In the rows, 128 means zero.
124, 125, 148, 120, 140, 149, 76, 172, 104, 97, 115, 87, 147, 109, 117, 116, 132, 135, 145, 105, 136, 123, 123, 129, 132, 132, 132, 160, 109, 137, 106, 127, 106, 133, 143 | vir
137, 147, 200, 138, 134, 155, 162, 123, 110, 124, 120, 94, 140, 123, 184, 154, 183, 123, 119, 91, 133, 166, 115, 146, 138, 159, 133, 153, 124, 146, 120, 142, 82, 116, 128 | metu
117, 152, 184, 161, 134, 140, 131, 69, 139, 128, 98, 104, 145, 133, 188, 109, 159, 154, 111, 129, 111, 155, 127, 82, 162, 146, 168, 81, 139, 103, 98, 148, 132, 106, 96 | metu
128, 159, 117, 129, 96, 108, 101, 185, 163, 106, 111, 112, 109, 131, 145, 135, 190, 137, 144, 135, 119, 111, 133, 81, 116, 171, 170, 113, 116, 143, 113, 159, 140, 103, 130 | gezas
137, 175, 166, 121, 142, 100, 73, 163, 124, 141, 141, 112, 129, 99, 77, 80, 124, 131, 131, 130, 146, 113, 120, 103, 132, 101, 144, 141, 114, 139, 77, 122, 124, 158, 109 | mil
151, 111, 143, 171, 126, 128, 77, 94, 156, 154, 177, 151, 149, 140, 161, 108, 111, 139, 130, 162, 153, 161, 161, 137, 152, 97, 143, 143, 111, 172, 145, 121, 161, 171, 170 | metu
150, 48, 119, 163, 77, 136, 120, 102, 138, 106, 149, 91, 125, 138, 169, 109, 122, 123, 139, 85, 103, 139, 138, 134, 167, 137, 122, 124, 123, 84, 107, 153, 103, 152, 104 | fepu
134, 159, 138, 185, 79, 122, 141, 121, 175, 133, 157, 117, 111, 150, 191, 102, 138, 113, 145, 149, 129, 169, 138, 67, 131, 148, 132, 120, 165, 106, 99, 144, 138, 112, 118 | nasi
142, 47, 113, 87, 136, 97, 71, 154, 129, 142, 138, 126, 132, 144, 137, 185, 106, 131, 111, 173, 75, 110, 149, 90, 115, 112, 138, 133, 91, 118, 175, 155, 93, 139, 119 | fepu
102, 102, 129, 134, 107, 116, 109, 104, 130, 114, 137, 112, 141, 139, 155, 139, 144, 142, 112, 127, 152, 142, 137, 136, 137, 185, 131, 135, 100, 118, 115, 124, 131, 157, 109 | mil
154, 51, 151, 143, 127, 145, 168, 90, 109, 133, 111, 69, 120, 142, 176, 154, 118, 104, 132, 110, 88, 159, 124, 124, 160, 125, 137, 196, 128, 140, 108, 139, 148, 144, 122 | toras
125, 91, 128, 121, 91, 121, 57, 136, 143, 82, 119, 83, 173, 83, 129, 146, 160, 119, 118, 70, 73, 160, 139, 109, 125, 115, 165, 62, 58, 96, 96, 186, 139, 145, 124 | gezas
129, 150, 162, 115, 133, 104, 99, 135, 133, 66, 130, 91, 142, 116, 73, 162, 131, 84, 120, 83, 131, 146, 121, 164, 140, 133, 140, 139, 149, 145, 115, 86, 136, 158, 137 | toras
139, 127, 147, 93, 164, 122, 98, 146, 117, 104, 83, 98, 146, 129, 129, 165, 161, 118, 99, 131, 132, 122, 133, 83, 109, 149, 150, 151, 127, 140, 82, 116, 119, 104, 116 | toras
148, 71, 148, 132, 129, 140, 99, 157, 140, 99, 155, 135, 126, 121, 167, 100, 139, 101, 153, 123, 118, 146, 155, 104, 121, 138, 120, 147, 102, 150, 111, 122, 121, 125, 105 | metu
129, 197, 179, 146, 83, 130, 130, 133, 129, 142, 142, 176, 146, 168, 137, 167, 159, 125, 146, 145, 156, 153, 123, 131, 145, 137, 166, 64, 150, 155, 119, 153, 111, 119, 142 | gezas
115, 116, 168, 116, 131, 122, 107, 121, 126, 116, 130, 106, 151, 124, 178, 135, 182, 116, 147, 110, 151, 162, 152, 120, 120, 127, 158, 107, 102, 160, 117, 125, 105, 129, 92 | vir
121, 92, 172, 95, 142, 93, 96, 152, 127, 133, 107, 107, 156, 120, 127, 100, 118, 156, 147, 138, 119, 128, 128, 68, 120, 124, 150, 94, 95, 96, 124, 161, 124, 161, 72 | nasi
124, 156, 183, 166, 105, 119, 118, 123, 124, 129, 125, 82, 134, 131, 186, 138, 186, 112, 129, 109, 142, 163, 137, 152, 143, 156, 148, 154, 104, 133, 95, 148, 56, 128, 160 | nasi
162, 143, 190, 169, 143, 134, 147, 152, 91, 171, 135, 81, 166, 133, 177, 115, 141, 112, 136, 164, 119, 175, 131, 80, 128, 133, 135, 174, 154, 120, 130, 161, 86, 129, 147 | nasi
120, 152, 155, 147, 109, 160, 53, 178, 154, 61, 188, 114, 157, 123, 126, 83, 148, 88, 168, 91, 115, 141, 132, 129, 119, 97, 144, 101, 95, 166, 112, 106, 142, 91, 129 | nasi
128, 133, 152, 144, 111, 96, 96, 165, 140, 105, 164, 89, 149, 141, 143, 88, 162, 103, 123, 163, 113, 117, 131, 81, 137, 165, 167, 121, 112, 136, 113, 117, 140, 130, 76 | toras
150, 50, 122, 110, 155, 126, 117, 107, 111, 102, 156, 113, 158, 131, 90, 171, 120, 136, 112, 116, 127, 126, 134, 174, 130, 171, 92, 182, 144, 94, 140, 112, 114, 169, 132 | nepar
128, 156, 146, 128, 159, 142, 156, 162, 97, 163, 113, 128, 145, 117, 169, 118, 119, 87, 130, 138, 144, 164, 111, 105, 117, 123, 116, 128, 141, 156, 148, 134, 136, 129, 125 | metu
120, 59, 109, 102, 127, 73, 55, 168, 158, 109, 102, 126, 147, 135, 163, 124, 99, 141, 132, 111, 102, 96, 134, 113, 161, 120, 133, 108, 109, 145, 122, 118, 113, 117, 90 | vir
106, 88, 139, 93, 146, 114, 71, 177, 119, 113, 149, 102, 170, 105, 179, 143, 147, 120, 131, 133, 129, 156, 138, 87, 102, 142, 135, 135, 63, 157, 147, 136, 120, 136, 108 | vir
83, 125, 114, 172, 112, 106, 94, 140, 148, 138, 185, 84, 118, 113, 210, 124, 158, 116, 123, 105, 151, 144, 140, 72, 154, 121, 130, 130, 131, 156, 159, 126, 132, 111, 108 | gezas
161, 77, 133, 143, 136, 163, 114, 122, 112, 131, 137, 71, 194, 107, 183, 111, 174, 117, 97, 133, 95, 168, 140, 67, 115, 138, 160, 141, 98, 91, 102, 160, 97, 148, 89 | toras
129, 93, 147, 147, 102, 182, 89, 182, 131, 61, 130, 119, 143, 154, 111, 143, 126, 132, 169, 97, 131, 140, 133, 139, 144, 150, 141, 147, 164, 96, 147, 128, 66, 146, 151 | nasi
138, 173, 124, 153, 125, 140, 103, 122, 149, 126, 128, 178, 128, 150, 131, 109, 119, 130, 178, 113, 182, 131, 120, 119, 157, 148, 125, 126, 185, 110, 81, 135, 94, 126, 179 | nasi
133, 102, 136, 116, 136, 70, 71, 136, 137, 136, 180, 117, 152, 120, 129, 106, 172, 82, 130, 109, 134, 128, 152, 160, 133, 108, 158, 128, 74, 173, 103, 111, 117, 157, 114 | gezas
114, 152, 155, 155, 125, 124, 164, 95, 104, 174, 134, 73, 140, 125, 188, 101, 155, 123, 103, 123, 164, 164, 117, 136, 139, 145, 129, 155, 111, 145, 108, 126, 133, 151, 91 | mil
149, 141, 137, 109, 97, 126, 88, 170, 154, 120, 131, 108, 176, 123, 164, 117, 134, 165, 112, 113, 154, 152, 118, 124, 110, 143, 116, 105, 108, 117, 103, 144, 95, 149, 79 | vir
113, 93, 162, 145, 112, 124, 130, 162, 103, 144, 160, 118, 119, 169, 125, 182, 122, 122, 96, 242, 98, 123, 150, 63, 118, 155, 161, 169, 121, 142, 193, 126, 126, 147, 127 | toras
138, 132, 175, 129, 80, 88, 109, 205, 151, 79, 130, 91, 131, 135, 144, 125, 161, 133, 149, 119, 110, 129, 130, 116, 125, 169, 149, 114, 97, 177, 123, 135, 167, 116, 99 | gezas
162, 92, 92, 134, 136, 75, 72, 147, 158, 137, 123, 161, 133, 161, 119, 115, 73, 174, 121, 153, 131, 67, 120, 74, 177, 154, 123, 140, 172, 103, 105, 130, 130, 127, 152 | fepu
166, 109, 147, 126, 140, 89, 113, 133, 98, 128, 175, 139, 163, 125, 42, 124, 172, 104, 130, 136, 144, 113, 152, 191, 125, 173, 143, 182, 105, 141, 108, 117, 114, 193, 197 | gezas
119, 67, 116, 131, 96, 126, 138, 190, 118, 106, 109, 144, 127, 135, 135, 150, 122, 117, 111, 115, 142, 117, 128, 142, 125, 161, 108, 113, 139, 108, 136, 119, 78, 154, 81 | nepar
162, 135, 112, 156, 114, 102, 128, 142, 145, 155, 157, 103, 150, 99, 160, 124, 136, 117, 91, 122, 105, 159, 128, 87, 120, 126, 112, 150, 130, 129, 103, 149, 145, 131, 142 | gezas
106, 144, 130, 99, 153, 122, 128, 108, 120, 148, 100, 138, 138, 129, 162, 154, 124, 146, 134, 99, 146, 123, 104, 115, 154, 139, 112, 104, 155, 125, 134, 135, 93, 111, 84 | mil
195, 44, 124, 109, 121, 133, 152, 211, 105, 108, 144, 145, 146, 141, 95, 138, 150, 121, 142, 102, 117, 67, 115, 160, 138, 189, 107, 214, 131, 142, 129, 126, 50, 149, 138 | toras
136, 122, 131, 139, 124, 109, 91, 180, 128, 107, 129, 111, 129, 92, 162, 106, 142, 76, 178, 91, 107, 146, 145, 93, 133, 100, 130, 109, 110, 183, 112, 142, 157, 98, 128 | gezas
173, 119, 175, 130, 156, 95, 163, 121, 106, 127, 66, 105, 149, 123, 104, 113, 144, 119, 121, 126, 64, 116, 132, 113, 148, 131, 167, 102, 174, 93, 119, 131, 80, 134, 100 | fepu
141, 133, 174, 156, 97, 94, 133, 128, 120, 140, 145, 122, 141, 124, 149, 116, 159, 125, 141, 166, 155, 130, 167, 77, 126, 134, 135, 88, 122, 163, 148, 139, 142, 133, 91 | toras
119, 86, 109, 151, 114, 160, 80, 124, 130, 86, 157, 104, 158, 129, 165, 122, 147, 144, 90, 120, 126, 129, 148, 124, 122, 163, 122, 128, 98, 100, 137, 113, 86, 125, 120 | fepu
160, 113, 127, 136, 152, 136, 102, 117, 141, 138, 127, 147, 134, 105, 131, 72, 140, 142, 139, 157, 76, 112, 126, 107, 137, 154, 157, 158, 76, 119, 90, 162, 140, 146, 168 | metu
125, 164, 143, 130, 132, 166, 84, 132, 154, 110, 99, 63, 140, 119, 178, 116, 187, 160, 101, 123, 130, 133, 140, 78, 99, 120, 157, 103, 98, 143, 118, 145, 163, 76, 98 | metu
91, 141, 155, 165, 104, 118, 91, 135, 153, 116, 127, 150, 130, 137, 224, 111, 175, 137, 136, 112, 183, 166, 140, 123, 161, 162, 177, 108, 102, 163, 93, 113, 78, 148, 111 | gezas
162, 97, 153, 140, 175, 189, 150, 110, 66, 105, 114, 76, 127, 163, 87, 137, 142, 104, 122, 166, 111, 123, 156, 167, 113, 182, 111, 242, 159, 126, 125, 99, 142, 112, 187 | metu
135, 116, 128, 154, 85, 122, 138, 161, 134, 159, 162, 153, 113, 108, 192, 117, 117, 116, 156, 140, 122, 163, 136, 69, 125, 124, 106, 114, 108, 144, 129, 171, 120, 138, 111 | gezas
142, 125, 169, 139, 97, 90, 77, 121, 143, 108, 158, 94, 144, 112, 108, 126, 162, 128, 99, 97, 116, 101, 153, 117, 146, 126, 109, 77, 130, 92, 110, 149, 86, 101, 94 | metu
141, 104, 141, 173, 92, 133, 147, 173, 105, 106, 86, 115, 148, 112, 118, 133, 158, 131, 135, 136, 119, 126, 149, 121, 128, 157, 149, 88, 148, 109, 160, 156, 113, 150, 128 | nepar
104, 129, 156, 121, 127, 90, 121, 140, 110, 146, 165, 81, 154, 144, 187, 154, 175, 116, 98, 132, 151, 123, 123, 94, 126, 150, 136, 103, 100, 153, 159, 135, 121, 100, 92 | fepu
149, 109, 147, 124, 75, 106, 112, 127, 143, 143, 115, 112, 137, 144, 129, 124, 136, 148, 104, 115, 176, 139, 148, 155, 116, 114, 131, 109, 99, 141, 80, 129, 134, 173, 75 | mil
153, 125, 144, 111, 161, 134, 129, 129, 128, 143, 115, 143, 154, 134, 120, 82, 143, 93, 130, 123, 123, 168, 122, 157, 121, 103, 189, 141, 120, 143, 67, 96, 121, 191, 100 | gezas
96, 87, 147, 116, 124, 102, 88, 150, 125, 125, 171, 89, 156, 122, 182, 140, 134, 96, 105, 109, 122, 157, 124, 89, 136, 126, 127, 126, 105, 121, 111, 125, 96, 129, 76 | vir
155, 120, 167, 155, 119, 114, 120, 148, 117, 102, 118, 68, 196, 120, 195, 151, 175, 97, 84, 80, 123, 195, 133, 128, 136, 166, 130, 139, 137, 132, 73, 128, 99, 115, 125 | gezas
130, 99, 116, 121, 145, 143, 117, 135, 117, 107, 130, 154, 147, 125, 129, 186, 163, 87, 160, 112, 121, 139, 161, 132, 104, 139, 124, 134, 134, 141, 166, 138, 89, 105, 194 | nasi
108, 88, 108, 104, 123, 82, 104, 202, 145, 125, 141, 130, 162, 115, 175, 143, 142, 111, 113, 106, 152, 141, 109, 49, 123, 163, 136, 118, 122, 122, 111, 140, 120, 139, 101 | vir
111, 97, 130, 148, 85, 113, 125, 97, 131, 160, 158, 115, 132, 160, 183, 121, 120, 151, 125, 156, 131, 121, 138, 90, 153, 147, 111, 95, 127, 113, 141, 152, 139, 114, 58 | mil
135, 62, 141, 130, 92, 124, 112, 141, 125, 125, 146, 143, 138, 134, 133, 133, 171, 134, 130, 123, 151, 101, 148, 85, 134, 144, 155, 110, 92, 123, 105, 154, 94, 147, 97 | toras
159, 80, 109, 118, 147, 127, 116, 166, 102, 150, 192, 97, 164, 140, 104, 113, 118, 110, 134, 175, 104, 112, 144, 112, 109, 133, 100, 175, 143, 129, 195, 121, 136, 140, 92 | mil
116, 138, 137, 127, 154, 72, 84, 187, 151, 145, 147, 169, 112, 149, 98, 132, 171, 139, 115, 161, 140, 60, 133, 58, 141, 127, 197, 149, 129, 195, 114, 98, 149, 99, 160 | gezas
102, 161, 184, 152, 93, 128, 85, 97, 128, 73, 167, 63, 138, 121, 98, 157, 178, 120, 109, 120, 122, 138, 150, 133, 142, 147, 153, 103, 124, 104, 142, 123, 95, 139, 108 | toras
